Here is a tiny trained network, its code and every weight. The questions are about switching its units off for an input and a class, where a switched-off unit gives its printed mean instead of its output.

import numpy as np


def w(rows, s, z=0):
    codes = np.array(rows[::2]) - 128.0
    scale = np.full(codes.shape[1], s)
    scale[-1] = z or s
    return codes * scale


def f(y):
    return np.maximum(y, 0)


def log_softmax(a):
    a = a - a.max(-1, keepdims=True)
    return a - np.log(np.exp(a).sum(-1, keepdims=True))


def net(x, mask):
    res = np.array(x, float).reshape(1, 7) / 4 @ E
    y = f(res @ A[0][:, :-1].T + A[0][:, -1])
    res = res + np.where(mask, y, B[0][:, -1]) @ B[0][:, :-1]
    return log_softmax(res[-1] @ U[:, :-1].T + U[:, -1])


A, B = {}, {}
E = w([
[210,183,39],'x0',
[174,249,106],'x1',
[194,63,216],'x2',
[233,78,86],'x3',
[208,73,204],'x4',
[64,66,72],'x5',
[93,163,122],'x6',
],0.011)
A[0] = w([
[119,49,173,156],'N0',
[102,149,36,91],'N1',
[248,160,129,177],'N2',
[80,164,175,96],'N3',
[87,154,195,70],'N4',
[142,155,130,4],'N5',
[62,165,99,192],'N6',
[138,35,148,139],'N7',
[126,101,141,61],'N8',
[106,138,43,140],'N9',
],0.016,0.0036)
B[0] = w([
[98,51,162,231],'N0',
[135,119,10,247],'N1',
[243,97,153,245],'N2',
[110,193,162,194],'N3',
[103,185,194,192],'N4',
[134,113,111,144],'N5',
[114,170,82,245],'N6',
[104,63,164,228],'N7',
[123,103,118,153],'N8',
[133,110,87,238],'N9',
],0.012,0.015)
U = w([
[28,19,196,185],'0',
[34,221,189,204],'1',
[83,158,2,2],'2',
[246,120,162,165],'3',
],0.012,0.00054)

Each question gives the input, the list of numbers given to net, and the class t.
The units are the neurons (one row each of A and B). Each row of codes is followed by its name. A weight is (code - 128) times the scale printed after its matrix; where a second scale follows, it is the last column's (A, B and U).
mask holds one flag per neuron, in row order. A switched-off neuron (its flag False) gives its mean, the last column of its row in B, instead of its output. The means were averaged over made-up inputs and are rounded, as every weight is.
A unit's drop is (log p(t) with every unit on - log p(t) with that unit switched off) / (log p(t) with every unit on - log p(t) with every unit switched off).
The circuit of an input: a set's keep is (log p(t) with only the set's units on - log p(t) with every unit switched off) / (log p(t) with every unit on - log p(t) with every unit switched off). Starting from all 10 units, units are removed one at a time, each time the one whose removal leaves the highest keep (on an exact tie, the one counted first), for as long as the keep stays at least 0.8.
circuit, biggest first: the units of the circuit, biggest drop first
most important unit: the unit with the biggest drop
top k neurons: the k neurons with the biggest drops, biggest first
drop of u: that unit's drop, to one decimal
input [1,-2,8,-2,8,-1,-6], class 0: most important unit -> N0
input [8,-5,8,-7,-2,-1,0], class 0: circuit, biggest first -> (N2; N1)
input [2,-4,-2,-6,0,-1,-7], class 1: top 3 neurons -> (N1; N7; N2)
input [-2,-3,6,2,1,-7,-2], class 0: top 2 neurons -> (N0; N7)
input [-5,4,6,6,6,2,5], class 0: top 2 neurons -> (N0; N7)
input [5,8,-5,-3,8,4,2], class 3: top 2 neurons -> (N2; N6)
input [-2,4,1,0,5,2,8], class 1: circuit, biggest first -> (N2; N1; N0)
input [-5,6,7,7,8,6,-2], class 0: top 2 neurons -> (N7; N0)
input [-8,8,8,-5,6,1,8], class 1: top 2 neurons -> (N4; N3)
input [-7,0,-7,-4,1,6,4], class 1: top 3 neurons -> (N4; N3; N2)
input [-5,-1,-1,-4,7,-8,3], class 1: top 2 neurons -> (N4; N3)
input [-4,2,-1,0,2,3,3], class 1: top 2 neurons -> (N7; N2)
input [-6,8,3,-1,2,-4,6], class 1: drop of N4 -> 0.4
input [8,7,1,4,-2,5,-3], class 3: drop of N2 -> 4.6
input [-5,-2,7,5,8,-8,-6], class 0: drop of N0 -> 1.5
input [-1,-4,3,8,-5,-1,-8], class 0: top neuron -> (N7)
